In the rows, 128 means zero.
Facts:
k_105: τ 64
k_106: τ 64
k_107: Σ k_669; τ 957
k_11: Σ k_561,k_519; τ 957
k_120: τ 957
k_127: Σ k_568; τ 64
k_130: τ 821; Ξ k_191,k_521,k_852
k_152: τ 455
k_157: τ 747
k_161: Σ k_967; τ 455
k_165: Σ k_105; τ 64
k_17: τ 64; Ξ k_190
k_178: Σ k_517,k_276; τ 957; Ξ k_496,k_95,k_81
k_188: Σ k_120,k_431; τ 821
k_190: τ 957
k_191: Σ k_37; τ 821
k_194: τ 821; Ξ k_91
k_196: Σ k_697,k_429; τ 64
k_210: Σ k_492; τ 64
k_227: Σ k_130,k_521; τ 957
k_247: τ 957
k_258: τ 957; Ξ k_980
k_26: τ 821; Ξ k_859
k_264: Σ k_279,k_374; τ 64
k_265: Σ k_561,k_928; τ 957; Ξ k_521
k_272: Σ k_808,k_509; τ 64
k_276: τ 747
k_279: τ 747
k_282: τ 821
k_293: τ 455; Ξ k_521,k_472
k_299: τ 957; Ξ k_791
k_318: τ 455
k_330: Σ k_247; τ 747; Ξ k_350
k_334: Σ k_450; τ 957; Ξ k_265,k_595
k_335: τ 747; Ξ k_496,k_468
k_337: τ 957
k_35: τ 957
k_350: τ 455; Ξ k_659
k_351: Σ k_35,k_276,k_597,k_318; τ 821; Ξ k_472,k_852
k_36: τ 64
k_361: τ 747; Ξ k_928,k_265
k_362: Σ k_374; τ 455; Ξ k_628
k_37: τ 455; Ξ k_742
k_374: τ 957
k_377: τ 747
k_394: τ 64; Ξ k_53,k_472,k_750
k_4: Σ k_276; τ 64
k_403: τ 64; Ξ k_659,k_776
k_406: τ 747; Ξ k_710,k_472
k_408: τ 821
k_41: Σ k_350; τ 957
k_414: τ 821; Ξ k_337
k_426: Σ k_839; τ 455
k_429: τ 747; Ξ k_659,k_472
k_43: τ 64; Ξ k_468
k_431: τ 957
k_436: Σ k_35,k_975; τ 957
k_442: Σ k_827; τ 64
k_450: τ 821; Ξ k_514
k_458: Σ k_561,k_190; τ 957
k_459: τ 821; Ξ k_337,k_718,k_750
k_468: τ 455; Ξ k_406
k_472: Σ k_408; τ 455
k_475: τ 455
k_477: τ 455
k_479: τ 455; Ξ k_791,k_710,k_95
k_492: τ 455
k_496: τ 455; Ξ k_53,k_628,k_676
k_504: τ 957
k_509: τ 455; Ξ k_264
k_514: τ 455; Ξ k_429,k_374,k_595
k_517: τ 64
k_519: τ 455
k_521: τ 747; Ξ k_472
k_53: Σ k_258; τ 821; Ξ k_429
k_535: τ 957; Ξ k_374
k_549: τ 64
k_559: Σ k_688,k_106; τ 455
k_561: τ 957
k_563: Σ k_709; τ 821
k_564: Σ k_688,k_282; τ 64
k_568: τ 747; Ξ k_81
k_570: Σ k_827; τ 821; Ξ k_472
k_573: τ 957; Ξ k_676,k_81
k_585: τ 957; Ξ k_53,k_597,k_472
k_587: τ 957
k_595: Σ k_808; τ 64
k_597: τ 957; Ξ k_834,k_426
k_628: τ 747; Ξ k_521
k_631: τ 821; Ξ k_961,k_820,k_595
k_633: Σ k_120; τ 957
k_645: Σ k_194; τ 957
k_647: Σ k_276; τ 455
k_659: τ 455; Ξ k_776,k_472
k_66: τ 957
k_662: Σ k_66; τ 957; Ξ k_53,k_885,k_361
k_665: Σ k_856,k_36; τ 455
k_669: τ 64; Ξ k_403
k_676: Σ k_517; τ 455; Ξ k_750
k_682: τ 821
k_688: τ 821
k_69: Σ k_394; τ 821
k_697: τ 747
k_70: Σ k_35,k_519,k_475; τ 455
k_709: τ 64
k_710: τ 821; Ξ k_659
k_713: τ 64; Ξ k_429
k_718: τ 64
k_728: τ 821; Ξ k_43
k_729: τ 957; Ξ k_521,k_43
k_741: Σ k_935,k_492,k_514; τ 747
k_742: Σ k_776; τ 957; Ξ k_710,k_521,k_472
k_750: τ 957; Ξ k_852
k_77: Σ k_839; τ 821; Ξ k_713
k_776: τ 64; Ξ k_521,k_472
k_782: τ 957; Ξ k_856
k_79: Σ k_831; τ 64
k_791: τ 957; Ξ k_504,k_406,k_742
k_8: τ 455; Ξ k_350
k_808: τ 957
k_81: Σ k_377; τ 957; Ξ k_374
k_82: Σ k_431; τ 747
k_820: τ 957; Ξ k_856,k_276
k_827: τ 821
k_829: τ 957; Ξ k_161
k_831: τ 64
k_834: τ 455; Ξ k_628
k_839: τ 747
k_844: τ 64; Ξ k_406
k_845: Σ k_477,k_194; τ 957
k_852: Σ k_293,k_377; τ 747; Ξ k_776,k_859
k_856: τ 957; Ξ k_406,k_472
k_859: τ 747; Ξ k_472
k_882: Σ k_859; τ 957; Ξ k_834
k_885: τ 64; Ξ k_628
k_909: τ 821; Ξ k_426,k_776
k_91: τ 821
k_915: Σ k_293,k_509,k_631; τ 957
k_922: τ 957; Ξ k_81
k_926: Σ k_504; τ 64; Ξ k_665,k_980
k_928: τ 821
k_930: Σ k_573; τ 64; Ξ k_697
k_934: τ 64
k_935: τ 747
k_942: Σ k_669,k_922; τ 64
k_95: Σ k_293,k_934; τ 957; Ξ k_521
k_961: τ 455; Ξ k_81
k_967: τ 64
k_975: τ 455; Ξ k_414
k_980: Σ k_519,k_710; τ 957; Ξ k_521

Known rows:
k_318: [102 184 150 156 109 172  86 121 113 148 152 134 164 114 137 164 153 161
 133 109 158 151 157 103 132 152 115 145 135 118 148  65 130 148  90 111
 162 136 138 132 134 159 140  88 104 152 120]
k_69: [109 180 163 150 119 143 108 105  96 164 158 160 151 108 141 187 158 148
 109 104 112 124 136  95 143 144 128 129 154 116 161  72 143 167  92 127
 101 129 127 141 115 140 139 100 112 142 119]
k_4: [108 189 134 164  93 158 126 100 128 148 157 138 131 117 126 179 131 143
 124 119 136 137 147 102 120 152 122 144 138 128 149  52 135 141  96 124
 147 130 135 128 134 182 146 107 101 145 124]
k_190: [113 180 153 155 122 144  81 131  95 159 153 143 145 132 145 168 165 141
 124 130 139 135 157  99 142 145 112 145 158 109 153  90 124 141  99 121
 135 111  87 140 121 123 129  88 116 149 128]
k_561: [110 176 160 153 122 143  73 139  95 159 146 141 148 140 142 159 171 141
 130 133 148 139 162  95 139 146 108 140 161 106 158  89 119 138  99 117
 147 107  89 136 125 113 119  90 122 152 129]
k_559: [115 177 155 143 115 153  99 111 102 153 163 143 146 106 141 191 150 159
 104  97 119 137 142 114 150 146 112 133 151 111 151  77 136 152  93 132
 106 116 112 146 122 152 152  93  84 141 121]
k_709: [119 172 144 161 110 138 116 111 113 149 152 144 144 128 141 176 137 126
 120  99 127 124 149 108 125 143 137 136 154 113 159  78 143 136 103 114
 134 120 103 133 128 133 132 102 105 139 126]
k_509: [ 99 149 147 135 120 132  87 115  88 150 153 148 126 106 135 166 152 148
 122 104 140 130 167  89 155 139 139 130 136 104 187  82 160 163  79  74
 133 147 105 130 119 136 142 109 106 138 138]
k_8: [112 150 158 154 112 140 102 116  96 155 134 128 132 114 135 149 144 155
 127 103 100 128 147 102 159 146 109 134 145  89 179  75 148 156  81 105
 127 126 121 132 126 139 147 114  89 149 128]
k_597: [105 154 156 164  94 156 102 121 110 159 130 129 127 120 129 127 136 155
 141 129 111 145 161  84 137 147 114 149 127 101 175  56 140 155  80 103
 171 127 136 127 146 161 140 119  98 151 118]
k_645: [116 177 149 148 111 146  95 104 102 160 161 141 149 113 147 187 150 147
 110 108 112 128 146 104 136 146 120 145 151 110 163  72 141 157  96 130
 116 121 106 142 119 142 143 103  93 137 128]
k_477: [111 170 151 153 121 150  87 119 103 153 156 141 163 117 147 175 152 151
 114  92 135 131 149 102 136 144 126 139 149 103 158  83 137 146  96 112
 129 127 112 138 124 129 137  92  98 146 123]
k_928: [105 179 167 153 128 141  90 131  85 165 149 158 145 128 141 168 175 138
 121 122 141 133 145  89 151 144 115 129 162 116 154  90 134 151  95 122
 119 117 116 136 125 116 120  93 132 150 119]
k_299: [111 147 158 161 111 137 102 114 113 165 135 149 131 117 142 154 138 155
 118 114 107 131 155 100 142 142 135 127 142  95 178  71 134 163  95 111
 129 126 104 129 118 143 146 114  94 141 131]
k_37: [108 141 161 153 121 149  88 117 106 161 135 147 154 116 142 152 142 159
 117  92 126 133 152  99 149 137 129 120 143  92 176  84 134 156  93 102
 131 129 114 127 128 136 144 107  94 146 129]
k_210: [112 159 137 181 117 128 115  77 119 159 158 131 146 128 147 195 147 133
 124 106 108  96 137 115 132 151 119 146 156 103 157  57 139 151 100 118
 124 146 106 129 116 125 134 127 114 141 137]
k_549: [117 172 135 162 109 137 121 107 110 150 154 146 134 125 139 181 137 130
 116 107 124 122 147 108 127 142 128 133 152 113 153  77 140 135  99 117
 126 120 104 135 131 140 138 102 111 138 125]
k_350: [110 154 161 152 109 126 118 126  85 147 118 112 127 110 125 121 141 138
 152 100  82 133 143  86 151 150  92 155 136  76 204  86 171 146  70  94
 124 119 144 136 120 125 141 127  94 155 134]

Rows:
No name comes twice in this set of rows, the named rows included.
[110 179 138 168 101 157 114 115 123 147 150 138 147 127 134 166 127 136
 131 107 141 137 157  97 114 146 135 143 140 120 151  62 142 132 101 107
 162 131 132 129 133 157 133 101 112 140 121]  k_517
[104 183 153 158 109 162  81 130 113 155 147 136 153 129 138 153 153 152
 138 129 152 152 166  93 123 152 121 152 139 114 156  69 126 142  97 110
 169 126 123 134 135 147 129  87 118 149 123]  k_35
[102 187 146 154 104 170  96 103 118 153 162 129 156 105 135 180 152 165
 124 113 143 147 148 105 135 155 109 146 134 123 149  56 133 155  87 119
 142 140 143 137 128 174 150 100  93 150 125]  k_647
[116 145 148 165 118 131 125 108 131 155 130 161 130 129 136 157 123 140
 116 107 125 124 149 116 137 138 142 101 146 101 183  90 131 149 104 105
 121 129 111 120 112 140 142 108  98 142 137]  k_844
[118 146 149 169 108 129 124 120 109 152 127 145 122 132 136 139 126 127
 129 103 103 120 151  99 133 136 135 127 147  92 178  74 151 134  91  98
 140 115 110 125 133 130 135 116 103 144 126]  k_669
[105 178 141 140 116 135  79 116  91 149 167 145 138 115 145 184 155 140
 119 111 139 131 163  86 131 142 141 147 142 114 175  78 152 154  93  89
 134 135  97 140 116 128 134  96 114 131 134]  k_808
[113 136 158 162 114 143  96 116 118 160 136 156 135 120 146 155 141 158
 110 115 117 122 161 106 150 142 141 111 145  96 179  76 131 168  98 104
 130 132  94 128 114 140 153 108  91 139 130]  k_535
[119 159 150 156  98 119 146 110  95 151 120 118 105 120 118 133 123 125
 147 111  66 127 132  88 140 144  97 149 139  91 198  81 167 133  78 108
 125 112 140 130 123 144 135 135  98 147 131]  k_403
[116 156 158 163 123 144  92 126 117 152 147 159 160 127 154 171 146 153
 113 104 140 128 164 104 135 139 150 125 149  99 164  82 132 156 105 103
 138 129  94 134 115 119 139  87 104 140 127]  k_374
[106 164 178 150 116 126 119 137  85 165 113 135 127 123 120 115 155 138
 152 129  99 143 134  76 154 149  97 131 141  94 197  98 152 151  75 109
 119 122 156 129 110 122 121 118 127 161 129]  k_710
[104 181 154 153 118 161  80 131 103 153 150 133 156 122 136 166 167 157
 133 120 158 145 154 105 143 151 102 143 145 115 146  76 121 143  93 119
 151 124 117 135 131 147 136  89 110 157 129]  k_475
[107 112 159 168 129 134  97 112 142 147 138 196 105 115 146 172 149 172
  86 126 147 104 177 113 175 137 174  59 135  96 192  83 126 206 101  79
 119 164  68 122  94 135 173 107  80 137 150]  k_81
[112 128 147 126 116 152  82  77 115 213 134 153 165 112 139 157 118 159
 106 100 102 169 132  95 131 126 128 116 139 113 190  82 110 147 106 129
 112 111 122 111 108 187 126 115  89 143 135]  k_742
[108 174 130 146 111 128 109 105 101 144 168 149 119 118 135 193 143 123
 119 106 140 118 160  96 130 142 146 136 147 122 167  79 161 143  90  89
 129 136  97 135 119 138 131 105 118 130 136]  k_934

Now the same objects, written a new way:
Known rows:
k_362: [120 118 162 153 144 123 159 137 137 114 124 131 128 116 138 151 135 134
 150 104 120 125 161 207 181 159 122 130 119 136 135 117 106 113 167]
k_682: [114 102 122 130 122 131 126 117 123 149 122 116 137 126 114 108 141 129
 124 163 142 115 126 124 142 128 124 131 137 124 119 117 114 126 138]
k_509: [120 113 127 140 128 138 136 118 121 109 123 135 129 124 133 129 148 126
 156 145 114 132 134 164 168 147 112 143 122 133 140 133 106  97 155]
k_196: [118 102 154 133 120 134 146 124 138 132 140 122 146 133 119 124 131 129
 113 125 149 118 131 101 140 125 135 129 146 127 109 114 124 113 128]
k_330: [122 115 148 141 134 125 115 143 136 111 157 128 134 110 122 125 131 130
 129 108 108 112 145 164 148 137 103 119 127 137 132 114 120  92 156]
k_975: [117 117 127 136 134 132 136 119 117 124 123 129 125 116 114 151 142 123
 154 138 124 122 133 177 169 137 113 137 125 138 145 131  88 115 160]
k_662: [123 112 149 146 136 125 123 138 139 120 149 125 133 119 126 140 132 126
 130 109 109 112 151 149 149 138 104 124 129 145 135 115 123 105 157]
k_713: [122 103 111 113 141 138 108 148 130 131 135 120 144 117 124 156 138 126
 145 100 117 107 130 147 146 115 111 116 141 143 155 124 119  89 170]
k_77: [112 112 139 146 118 128 115 142 138 156 186 109 146 145 155 166 119 145
 134 106 108 114 142 170 151 142  86 121 116 130 140 105 100 123 138]
k_517: [112 101 126 121 116 128 131 110 131 133 116 118 139 123 127 126 140 121
 123 121 133 113 112  90 143 128 141 140 154 119 117 119 120 126 149]
k_549: [119 101 131 119 120 136 138 123 129 140 126 119 138 131 117 125 141 127
 125 143 149 124 124  96 140 123 136 130 150 125 123 121 121 122 144]
k_926: [125 104 153 142 132 128 142 129 141 127 131 120 140 132 135 155 132 128
 132  97 131 123 155 111 145 125 124 121 140 142 122 119 128 107 153]
k_299: [126 112 127 138 130 128 113 124 122 129 142 120 125 124 123 148 141 120
 140 135 114 120 142 121 141 130 103 133 133 144 141 129 110 120 166]
k_570: [ 98 106 124 156 165 136 142 141 114 113 140 116 133 116  77 110 130 108
 149  98 126  99 188 109 101 106 114 131 135 135  61 128  87  71 101]
k_852: [117 107 133 143 129 139 118 140 141  79 137 137 140 117 148  92 144 135
 146 111  76 124 143 131 148 144  94 118 111 136 127 120 159  36 135]
k_318: [108 115 132 131 120 134 144 109 117 126 122 130 125 115 106 119 143 124
 139 158 136 120 111 159 166 143 131 148 132 117 125 124  88 125 136]
k_403: [106 104  97  95 149 144 111 169 136 132 126 121 145 103 115 139 136 131
 153  90 107  93 118 173 150 120 116 101 135 130 150 117 126  62 152]
k_459: [121 104 115 135 134 127 109 123 122 143 122 115 136 124 125 137 140 126
 142 137 120 113 140 145 146 124 105 126 131 143 137 123 113 114 168]

Rows:
No name comes twice in this set of rows, the named rows included.
[115 109 167 166 137 120 173 110 148 103  75 119 111 136 175 133 147 137
 170 111  90 154 191  70 161 167 128 115 109 137 101 121 177 100 153]  k_95
[117 119 157 143 153 105 164 127 143 130  63 108  94 112 168 161 146 144
 182 112 100 147 195 114 173 165 141  98 113 125 118 118 158 139 201]  k_628
[131 104 137 124 145 121 130 141 142 139  97 115 131 122 152 168 143 134
 151 102 124 126 157 141 166 138 132 110 138 140 151 119 143 123 207]  k_885
[107 113 113 130 136 137 117 133 118 123 137 118 121 119 112 145 139 121
 158 122 101 115 139 108 130 126  99 123 126 137 127 132 106  92 134]  k_585
[117 116 168 145 123 126 134 140 135 123 177 124 133 121 112 102 129 133
 112 134 136 118 151 136 137 142 120 134 137 113 103 109 105 122 129]  k_82
[139 117 136 156 133 125 112 106 111 119 144 130 128 129 130 182 142 114
 152 132 118 131 148 176 165 130  90 153 129 163 164 144  77 128 200]  k_961
[142 114 140 148 129 120  94 120 120 120 154 123 124 123 131 159 140 121
 140 135 109 129 153 132 142 125  91 135 134 153 152 134 103 125 199]  k_568
[126 118 134 139 146 124 129 131 126 123 114 129 124 113 137 167 144 128
 162 119 111 122 148 210 184 152 111 131 122 145 163 129 100 119 197]  k_496
[123  99 159 136 117 136 145 127 142 123 142 127 150 137 129 112 135 130
 112 126 143 126 135 104 143 129 131 131 144 132 113 114 134 102 130]  k_595
[114 116 123 128 139 135 131 133 121 121 130 131 128 111 115 143 141 124
 156 132 118 114 129 199 171 141 112 134 124 132 151 127  89 102 159]  k_8
[101 123 160 141 105 136 153 134 134 139 187 126 138 139 139 141 123 148
 130 132 133 124 120 196 171 164 110 140 117 104 128 107  79 131 106]  k_426
[123 104 117 140 133 125 113 118 122 143 118 113 133 127 129 142 140 125
 145 139 118 119 146 134 146 123 106 128 130 145 134 124 113 121 170]  k_728

The same objects again, as new rows of numbers:
Known rows:
k_79: [ 93 105 139 113 157 151  86 135 128 150 186 124 137 175]
k_831: [ 67 118 167 132 160 155  81 114 150 141 165 106 166 166]
k_926: [161 124 144  93 186  88  99 135 160 131 152 125 135 139]
k_459: [164  97 148  82 187  92  98 121 133 130 121 112 130 136]
k_682: [129 100 138 135 167 159  75 116 135 103 154 107 139 174]
k_573: [191 105 170 118 163  95 100 117 125 126  90 103 174 103]
k_37: [139 135 192  94 135  91 177 116 154 150 106 144 147  98]
k_517: [ 75 147 149 145 132 150 119  77 145 140 174  90 141 145]
k_8: [159 128 167  97 154  96 131 132 156 119 118 146 146 121]
k_859: [106 126 180 136 146 136 179 135 179 106 118 141 148 100]
k_472: [ 17 138 157 157  95 191 234 184 202  92 168 212 126 123]
k_247: [ 96  94 162 165 136 159  94 134 123 123 132 111 177 133]
k_276: [ 33 124 164 154 101 125 176  77 156 104 150 126 141 112]
k_210: [ 86 107 143 119 160 145  93 150 136 160 170 126 146 169]
k_431: [ 97  93 176 154 131 161  87 126 117 108 141 113 188 146]
k_258: [156 105 175 120 141 109 152 120 145 117  98 137 166  94]
k_669: [118 122 192 104 163  94 139 118 169 135 128 120 160 128]
k_43: [ 50 122 146 146 168 113 130 156 196 134 146 134 149 129]

Rows:
No name comes twice in this set of rows, the named rows included.
[100 143 151 131 123 101 106  75 137 128 145 113 130 133]  k_975
[ 62 100 177 128 155 108 171 145 183 108 113 142 162 109]  k_429
[135 113 150  92 159 134  70 122 122 155 179 117 135 175]  k_930
[172  99 170  79 202  89 114 119 121 175  95  87 159 125]  k_631
[ 82 110 167 177 136 147 163 153 167 116 108 129 169 105]  k_504
[ 79 129  94 143 135  98  74 120 128 130 188 130  87 148]  k_70
[ 86 120 154 184 124 140  82  91 133  92 128 101 164 127]  k_561
[147  97 154 136 153 133  76 128 104 131 133 102 161 139]  k_829
[103 110 156 160 126 143 177 162 163  93 117 155 151 103]  k_750
[177 123 177  74 157  64 123 132 145 135 106 152 144 115]  k_479
[106 110 133 156 121  69 127 104 165  62 123 133 145 102]  k_597
[ 19 103 148 149 133 116 145 115 158 100 149 125 134 133]  k_928

